Here is a tiny trained network, its code and every weight. The questions are about switching its units off for an input and a target symbol, where a switched-off unit gives its printed mean instead of its output.

import numpy as np


def w(rows, s, z=0):
    codes = np.array(rows[::2]) - 128.0
    scale = np.full(codes.shape[1], s)
    scale[-1] = z or s
    return codes * scale


def f(y):
    return y / 2 * (1 + np.tanh(0.7978845608 * (y + 0.044715 * y**3)))


def softmax(a):
    e = np.exp(a - a.max(-1, keepdims=True))
    return e / e.sum(-1, keepdims=True)


def log_softmax(a):
    a = a - a.max(-1, keepdims=True)
    return a - np.log(np.exp(a).sum(-1, keepdims=True))


def net(x, mask):
    ids = ['ΓΘΛΨαεμτφω'.index(c) for c in x.split()]
    T = len(ids)
    res = E[ids] + P[:T]
    u = 0
    for l in range(2):
        q, k, v = (res @ M[l].T for M in (Q, K, V))
        z = softmax(np.where(np.tri(T) > 0, q @ k.T / 4**0.5, -1e9)) @ v
        res = res + np.where(mask[u], z, O[l][:, -1]) @ O[l][:, :-1]
        u += 1
        y = f(res @ A[l][:, :-1].T + A[l][:, -1])
        res = res + np.where(mask[u : u + 4], y, B[l][:, -1]) @ B[l][:, :-1]
        u += 4
    return log_softmax(res[-1] @ U[:, :-1].T + U[:, -1])


Q, K, V, O, A, B = {}, {}, {}, {}, {}, {}
E = w([
[12,82,76,172,163,47,141,176,210,112,70],'Γ',
[68,93,168,71,53,167,52,178,159,132,102],'Θ',
[81,212,83,159,143,143,244,194,155,162,44],'Λ',
[145,8,67,136,65,65,149,159,91,182,74],'Ψ',
[49,185,111,92,114,61,81,192,231,150,174],'α',
[79,102,82,80,141,116,165,35,113,144,205],'ε',
[117,136,182,225,63,185,110,68,234,120,163],'μ',
[148,155,104,137,89,104,144,184,208,22,90],'τ',
[109,157,52,167,102,95,80,200,250,175,108],'φ',
[77,185,126,154,149,53,110,88,214,128,109],'ω',
],0.018)
P = w([
[160,104,254,92,212,72,148,89,237,139,161],'0',
[165,118,160,110,204,156,97,67,205,145,130],'1',
[130,125,173,109,168,162,79,71,180,138,141],'2',
[102,121,187,102,145,170,71,71,163,122,135],'3',
[78,120,183,103,127,160,58,72,141,102,128],'4',
[59,118,178,109,113,155,49,71,122,89,121],'5',
[48,116,178,106,96,155,42,67,105,71,113],'6',
[39,116,172,107,77,153,33,68,85,59,113],'7',
[54,115,162,123,73,155,35,74,86,60,106],'8',
],0.0071)
Q[0] = w([
[221,66,136,146,224,170,243,124,2,118,178],'0.h0',
[121,181,57,126,74,150,144,62,114,190,213],'0.h0',
[173,85,84,100,109,36,146,101,125,163,136],'0.h0',
[97,110,65,122,156,66,202,70,52,165,101],'0.h0',
],0.0091)
K[0] = w([
[159,89,141,118,170,57,54,142,215,126,187],'0.h0',
[128,115,135,126,154,156,140,8,120,154,171],'0.h0',
[117,96,84,134,118,95,107,110,59,109,109],'0.h0',
[124,63,108,121,116,61,113,93,134,137,149],'0.h0',
],0.012)
V[0] = w([
[146,141,114,168,108,118,187,148,93,164,149],'0.h0',
[147,62,81,127,2,133,205,74,149,117,117],'0.h0',
[100,154,134,8,149,194,110,52,169,89,152],'0.h0',
[122,112,180,180,171,202,166,183,70,106,160],'0.h0',
],0.0071)
O[0] = w([
[152,98,172,229,250,139,68,233,52,145,220,99],'0.h0',
[46,66,205,142,11,81,213,113,59,135,81,162],'0.h0',
[45,122,62,106,255,117,115,69,175,44,134,186],'0.h0',
[130,176,70,192,159,211,86,95,106,90,15,5],'0.h0',
],0.0062,0.0024)
A[0] = w([
[198,161,3,207,181,178,79,211,79,130,133,93],'0.n0',
[81,107,99,58,212,95,137,109,72,128,129,82],'0.n1',
[183,110,107,156,103,115,116,135,172,27,203,254],'0.n2',
[104,179,128,168,180,192,74,83,37,208,86,1],'0.n3',
],0.0076,0.0031)
B[0] = w([
[129,102,9,92,108,201,99,79,151,175,9,173],'0.n0',
[188,122,131,178,35,192,156,155,133,123,158,179],'0.n1',
[139,141,66,127,77,105,106,142,52,142,133,254],'0.n2',
[195,85,138,158,90,215,150,58,83,75,107,135],'0.n3',
],0.011,0.0049)
Q[1] = w([
[56,177,94,192,50,111,153,131,189,167,152],'1.h0',
[5,184,108,112,166,85,115,181,213,131,67],'1.h0',
[207,128,126,117,221,155,107,137,98,105,115],'1.h0',
[173,82,158,118,156,176,112,73,81,187,157],'1.h0',
],0.015)
K[1] = w([
[85,128,108,161,56,201,114,104,2,70,113],'1.h0',
[93,68,163,128,48,125,25,113,72,55,159],'1.h0',
[148,129,90,131,208,28,122,110,156,170,201],'1.h0',
[139,141,141,144,207,117,179,137,175,203,145],'1.h0',
],0.011)
V[1] = w([
[136,214,64,255,90,103,173,122,174,137,136],'1.h0',
[201,221,163,126,97,127,105,139,154,79,100],'1.h0',
[51,161,121,92,183,26,155,140,149,151,117],'1.h0',
[78,69,188,131,113,118,85,54,109,221,105],'1.h0',
],0.0081)
O[1] = w([
[174,198,152,177,211,95,119,128,33,76,88,253],'1.h0',
[72,247,123,48,88,71,55,72,179,115,93,152],'1.h0',
[232,154,108,67,133,159,195,124,77,117,182,115],'1.h0',
[193,163,195,196,228,132,144,70,144,253,154,137],'1.h0',
],0.007,0.0053)
A[1] = w([
[78,144,159,84,220,121,217,207,144,82,177,18],'1.n0',
[120,136,88,112,129,76,106,255,91,194,149,48],'1.n1',
[156,114,66,103,190,147,185,59,105,102,127,4],'1.n2',
[115,83,118,166,129,128,107,203,161,132,66,114],'1.n3',
],0.0094,0.0029)
B[1] = w([
[83,175,177,172,75,184,216,110,146,132,156,168],'1.n0',
[156,89,165,104,224,142,129,199,211,110,124,222],'1.n1',
[71,125,171,76,169,113,84,142,71,155,61,163],'1.n2',
[108,140,133,83,100,94,189,131,142,163,248,254],'1.n3',
],0.011,0.0072)
U = w([
[103,175,128,197,86,173,254,172,178,135,53,108],'Γ',
[120,95,78,80,95,122,121,78,199,209,114,121],'Θ',
[129,52,131,97,162,88,134,145,103,152,52,185],'Λ',
[143,116,192,125,96,120,112,156,91,238,156,147],'Ψ',
[217,218,150,152,67,177,154,146,139,99,240,79],'α',
[28,39,30,182,229,101,186,101,101,72,211,177],'ε',
[119,163,128,220,139,40,84,89,139,163,101,254],'μ',
[82,141,106,107,68,63,146,154,178,96,63,20],'τ',
[141,103,132,166,194,144,86,202,201,117,93,52],'φ',
[133,128,116,32,185,75,147,36,37,139,232,176],'ω',
],0.0071,0.0056)

Each question gives the input, a string of symbols that net reads in full, and the target symbol t.
The units are the heads (4 rows each of Q, K, V and O) and the neurons (one row each of A and B). Each row of codes is followed by its name. A weight is (code - 128) times the scale printed after its matrix; where a second scale follows, it is the last column's (O, A, B and U).
mask holds one flag per unit, layer by layer, with each layer's heads first. A switched-off unit (its flag False) gives its mean, the last column of its rows in O or B, instead of its output. The means were averaged over made-up inputs and are rounded, as every weight is.
A unit's drop is (log p(t) with every unit on - log p(t) with that unit switched off) / (log p(t) with every unit on - log p(t) with every unit switched off).
The circuit of an input: a set's keep is (log p(t) with only the set's units on - log p(t) with every unit switched off) / (log p(t) with every unit on - log p(t) with every unit switched off). Starting from all 10 units, units are removed one at a time, each time the one whose removal leaves the highest keep (on an exact tie, the one counted first), for as long as the keep stays at least 0.8.
units of the circuit, in order: the units of the circuit, biggest drop first
most important unit: the unit with the biggest drop
k most important neurons: the k neurons with the biggest drops, biggest first
k most important neurons of layer l: the k neurons of layer l with the biggest drops, biggest first
drop when u is switched off: that unit's drop, to one decimal
input τ Θ ε α α, target ε: units of the circuit, in order	0.h0, 0.n1, 1.h0
input Θ μ Γ, target μ: 2 most important neurons	0.n2, 1.n1
input μ τ Λ μ ε Λ, target ε: most important neuron of layer 1	1.n3
input τ Γ ω Λ α ε ω Λ ω, target ε: 2 most important neurons	0.n1, 1.n3
input φ α φ, target φ: 2 most important neurons	1.n1, 1.n3
input Ψ ε τ Γ α Γ α ε, target ε: units of the circuit, in order	1.h0, 0.h0
input Θ α Ψ τ Γ, target τ: units of the circuit, in order	0.n2, 1.h0
input ε φ φ, target ε: units of the circuit, in order	0.h0, 1.h0
input ε α ε Ψ Γ, target Ψ: units of the circuit, in order	0.h0, 1.h0
input ω Λ Γ τ α, target φ: units of the circuit, in order	1.n1, 0.h0
input Ψ ε Γ Θ Λ ε Λ φ, target ε: units of the circuit, in order	0.n1, 1.n3, 0.h0, 1.h0
input ω ε Θ α τ τ α Ψ φ, target Ψ: units of the circuit, in order	0.h0, 1.h0
input Γ ε α, target ε: units of the circuit, in order	1.h0, 0.h0
input Γ Ψ τ α, target τ: units of the circuit, in order	1.h0
input Λ Λ Λ ω Λ α, target α: 3 most important neurons	0.n2, 0.n1, 1.n0
input Λ Λ α α ε Ψ, target Ψ: 4 most important neurons	1.n3, 0.n0, 0.n3, 0.n2
input φ Γ Λ Λ μ, target μ: 2 most important neurons of layer 0	0.n3, 0.n0
input Θ Γ Λ τ τ Λ, target τ: units of the circuit, in order	1.h0, 0.h0
input φ μ τ ε, target ε: units of the circuit, in order	0.n1, 0.h0, 1.h0
input Λ μ Γ ε Γ Λ, target ε: units of the circuit, in order	0.h0, 0.n1, 1.h0, 1.n3
input ε ε Λ Ψ φ μ α τ, target τ: most important unit	0.n2
input Ψ Γ Γ φ Ψ Θ α ω, target Θ: 2 most important neurons of layer 0	0.n1, 0.n2
input φ ω Γ, target Γ: units of the circuit, in order	1.n0, 1.h0, 0.n2
input Λ τ Γ Γ α Λ τ Λ α, target φ: 2 most important neurons of layer 1	1.n1, 1.n0
input Λ α α Λ, target Λ: 4 most important neurons	0.n0, 1.n2, 0.n1, 0.n3
input φ Λ Λ, target Λ: 4 most important neurons	0.n0, 1.n2, 0.n1, 0.n2
input ε Λ μ τ μ Λ φ Γ, target μ: units of the circuit, in order	1.h0
input α Λ μ Λ α Θ Θ ω, target Θ: 2 most important neurons of layer 0	0.n2, 0.n1
input τ τ ω, target τ: drop when 1.h0 is switched off	0.8
